Here is a tiny trained network, its code and every weight. The questions are about switching its units off for an input and a class, where a switched-off unit gives its printed mean instead of its output.

import numpy as np


def w(rows, s, z=0):
    codes = np.array(rows[::2]) - 128.0
    scale = np.full(codes.shape[1], s)
    scale[-1] = z or s
    return codes * scale


def f(y):
    return np.maximum(y, 0)


def log_softmax(a):
    a = a - a.max(-1, keepdims=True)
    return a - np.log(np.exp(a).sum(-1, keepdims=True))


def net(x, mask):
    res = np.array(x, float).reshape(1, 7) / 4 @ E
    y = f(res @ A[0][:, :-1].T + A[0][:, -1])
    res = res + np.where(mask, y, B[0][:, -1]) @ B[0][:, :-1]
    return log_softmax(res[-1] @ U[:, :-1].T + U[:, -1])


A, B = {}, {}
E = w([
[118,186,190,143],'x0',
[88,180,148,120],'x1',
[116,129,175,39],'x2',
[107,144,115,131],'x3',
[177,230,67,140],'x4',
[136,255,202,153],'x5',
[31,111,96,144],'x6',
],0.009)
A[0] = w([
[129,72,92,114,78],'neuron 0',
[116,136,98,245,198],'neuron 1',
[99,134,144,72,132],'neuron 2',
[132,133,192,84,186],'neuron 3',
[76,143,224,121,235],'neuron 4',
[81,160,115,248,190],'neuron 5',
[143,175,127,83,254],'neuron 6',
[93,147,240,90,172],'neuron 7',
[34,142,106,217,139],'neuron 8',
[129,119,146,75,170],'neuron 9',
[95,39,63,108,139],'neuron 10',
[165,169,9,172,198],'neuron 11',
[106,148,106,157,107],'neuron 12',
],0.012,0.0069)
B[0] = w([
[68,154,65,137,174],'neuron 0',
[126,181,133,55,215],'neuron 1',
[180,13,146,66,167],'neuron 2',
[142,68,180,91,204],'neuron 3',
[131,84,254,113,250],'neuron 4',
[112,161,197,106,222],'neuron 5',
[183,158,197,73,228],'neuron 6',
[154,93,196,75,239],'neuron 7',
[29,194,202,106,203],'neuron 8',
[119,100,182,137,176],'neuron 9',
[59,127,112,64,232],'neuron 10',
[146,203,136,61,237],'neuron 11',
[72,88,182,212,150],'neuron 12',
],0.0082,0.011)
U = w([
[170,188,92,143,156],'0',
[29,179,149,135,135],'1',
[117,140,65,251,2],'2',
[35,98,87,97,97],'3',
[142,120,168,107,216],'4',
],0.013,0.0048)

Each question gives the input, the list of numbers given to net, and the class t.
The units are the neurons (one row each of A and B). Each row of codes is followed by its name. A weight is (code - 128) times the scale printed after its matrix; where a second scale follows, it is the last column's (A, B and U).
mask holds one flag per neuron, in row order. A switched-off neuron (its flag False) gives its mean, the last column of its row in B, instead of its output. The means were averaged over made-up inputs and are rounded, as every weight is.
A unit's drop is (log p(t) with every unit on - log p(t) with that unit switched off) / (log p(t) with every unit on - log p(t) with every unit switched off).
The circuit of an input: a set's keep is (log p(t) with only the set's units on - log p(t) with every unit switched off) / (log p(t) with every unit on - log p(t) with every unit switched off). Starting from the 12 units with the biggest drops (on a tie, the unit counted first), units are removed one at a time, each time the one whose removal leaves the highest keep (on an exact tie, the one counted first), for as long as the keep stays at least 0.8.
units of the circuit, in order: the units of the circuit, biggest drop first
k most important neurons: the k neurons with the biggest drops, biggest first
drop when u is switched off: that unit's drop, to one decimal
input [-3,8,8,1,7,-1,6], class 4: units of the circuit, in order -> [neuron 2; neuron 6]
input [-8,1,-1,0,6,-4,2], class 3: units of the circuit, in order -> [neuron 10]
input [-1,-4,-3,-2,5,7,-3], class 0: units of the circuit, in order -> [neuron 4; neuron 7; neuron 8]
input [-7,6,-6,8,3,-8,4], class 1: 2 most important neurons -> [neuron 8; neuron 11]
input [3,0,-5,2,-4,-6,8], class 1: 2 most important neurons -> [neuron 8; neuron 5]
input [0,-2,-7,-7,-1,5,-8], class 0: 2 most important neurons -> [neuron 4; neuron 7]
input [-8,2,0,2,6,1,3], class 0: 2 most important neurons -> [neuron 4; neuron 11]
input [-2,-1,-8,-4,-4,2,-8], class 0: 2 most important neurons -> [neuron 4; neuron 7]
input [3,-3,6,-6,-8,-8,-2], class 3: 2 most important neurons -> [neuron 10; neuron 0]
input [-5,-8,4,-5,7,-3,3], class 3: drop when neuron 10 is switched off -> 0.3
input [-7,-6,-5,7,-4,2,7], class 1: drop when neuron 8 is switched off -> 0.5
input [-8,8,-3,-6,3,-6,-5], class 3: drop when neuron 10 is switched off -> 0.3
input [1,5,4,5,0,-1,4], class 4: drop when neuron 4 is switched off -> 0.1
